[[ 17 -22  17  -8   0  33]
 [  5  34  -2  32  25 -23]
 [ -7 -29  -2 -17 -18  30]
 [ 25  -5  22  21  17  30]
 [-54   2 -29 -12 -31  11]
 [-14  28 -14  15  -4 -10]
 [-41  12 -31  -9 -25  -8]
 [-67  -1 -31  -8 -22  13]
 [ 25 -19  24  18  14  35]
 [-52   9 -30  -8 -19 -10]]
|
[[ 17  17   0]
 [  5  -2  25]
 [ -7  -2 -18]
 [ 25  22  17]
 [-54 -29 -31]
 [-14 -14  -4]
 [-41 -31 -25]
 [-67 -31 -22]
 [ 25  24  14]
 [-52 -30 -19]]

[[ -5   1 -48   0  21   0  36]
 [ -1  59 -10  29  69  -6  41]
 [  7   1   6  52  33  26 -19]
 [  0   1 -32  36  50   0  30]
 [  6  74  54  -3   9  -7 -17]]
|
[[ -5 -48  21  36]
 [ -1 -10  69  41]
 [  7   6  33 -19]
 [  0 -32  50  30]
 [  6  54   9 -17]]

[[-66  15 -72 -65  16]
 [ -9  71   3  20  35]
 [-34  29  -3  63  57]
 [ 53 -24  48 -35 -22]
 [-31  72 -15   9  13]]
|
[[-66 -72  16]
 [ -9   3  35]
 [-34  -3  57]
 [ 53  48 -22]
 [-31 -15  13]]

[[-11 -28 -46 -24 -29 -61 -53  -1 -10]
 [ -8 -11  56 -14   1 -22 -14   2  26]]
|
[[-11 -46 -29 -53 -10]
 [ -8  56   1 -14  26]]

[[ 12 -75  27 -48 -11  64]
 [ 33  65 -31  73  48 -65]
 [-20 -53  10 -72 -67  41]
 [ 30 -35  37  28  60  19]
 [-65  56 -52 -30 -30 -51]
 [-12  58 -31  49   6 -63]
 [-70  52 -40 -42 -47 -65]
 [-50  42 -41 -19 -29 -36]]
|
[[ 12  27 -11]
 [ 33 -31  48]
 [-20  10 -67]
 [ 30  37  60]
 [-65 -52 -30]
 [-12 -31   6]
 [-70 -40 -47]
 [-50 -41 -29]]

[[-51 -30  -7  26  23  62   3  13  51  13  46]
 [-71  -8   2  24 -13  29  43  38  59  -7 -15]
 [ 28  31   5 -21 -43 -41  59  20 -37 -26 -47]
 [ -9 -64 -40   7   3  22  57 -23  40 -43 -13]
 [ 57 -28 -24 -14  14  38  30 -17 -37  -5  69]
 [-76  11  15  24 -15  27  33  50  51   6  -8]
 [  0  29  13  -2 -13  47  51  51 -25  20  65]]
|
[[-51  -7  23   3  51  46]
 [-71   2 -13  43  59 -15]
 [ 28   5 -43  59 -37 -47]
 [ -9 -40   3  57  40 -13]
 [ 57 -24  14  30 -37  69]
 [-76  15 -15  33  51  -8]
 [  0  13 -13  51 -25  65]]

[[ 45 -18 -60 -66]
 [ 33  33 -19 -55]]
|
[[ 45 -60]
 [ 33 -19]]
---
[[-30  23  19  60  17]
 [-26  21  35  64  17]
 [-42  12 -60 -73  30]]
|
[[-26  21  35]
 [-42  12 -60]]

[[ 24 -42  21]
 [-64   7 -42]
 [-60  12 -42]]
|
[[-64   7 -42]
 [-60  12 -42]]

[[ 55 -30  50  54  45]
 [ 57 -25  59  59  47]
 [ 62 -18  55  60  34]]
|
[[ 57 -25  59]
 [ 62 -18  55]]

[[-24 -58 -25]
 [ 39  79  36]
 [ 27  54  25]]
|
[[39 79 36]
 [27 54 25]]

[[  3 -81  56]
 [ 21  -1  60]
 [ 56 -10   8]]
|
[[ 21  -1  60]
 [ 56 -10   8]]

[[ -1   0   0   2]
 [ 51  -8  49  41]
 [  0   0   0   2]
 [-51   5 -45 -40]
 [ 15  69 -15 -53]]
|
[[51 -8 49]
 [ 0  0  0]]

[[  3  -7  -9]
 [-43 -55  43]
 [ -6  -6  -9]
 [ 60  36 -49]
 [-29 -50 -39]]
|
[[-43 -55  43]
 [ -6  -6  -9]]

[[-64  73 -61]
 [ 70 -22  55]
 [-18  48  55]
 [ 10 -68 -32]
 [ 38 -49  -1]]
|
[[ 70 -22  55]
 [-18  48  55]]

[[ 28  41 -29]
 [ 60  -3 -12]
 [ 54  -2 -13]]
|
[[ 60  -3 -12]
 [ 54  -2 -13]]
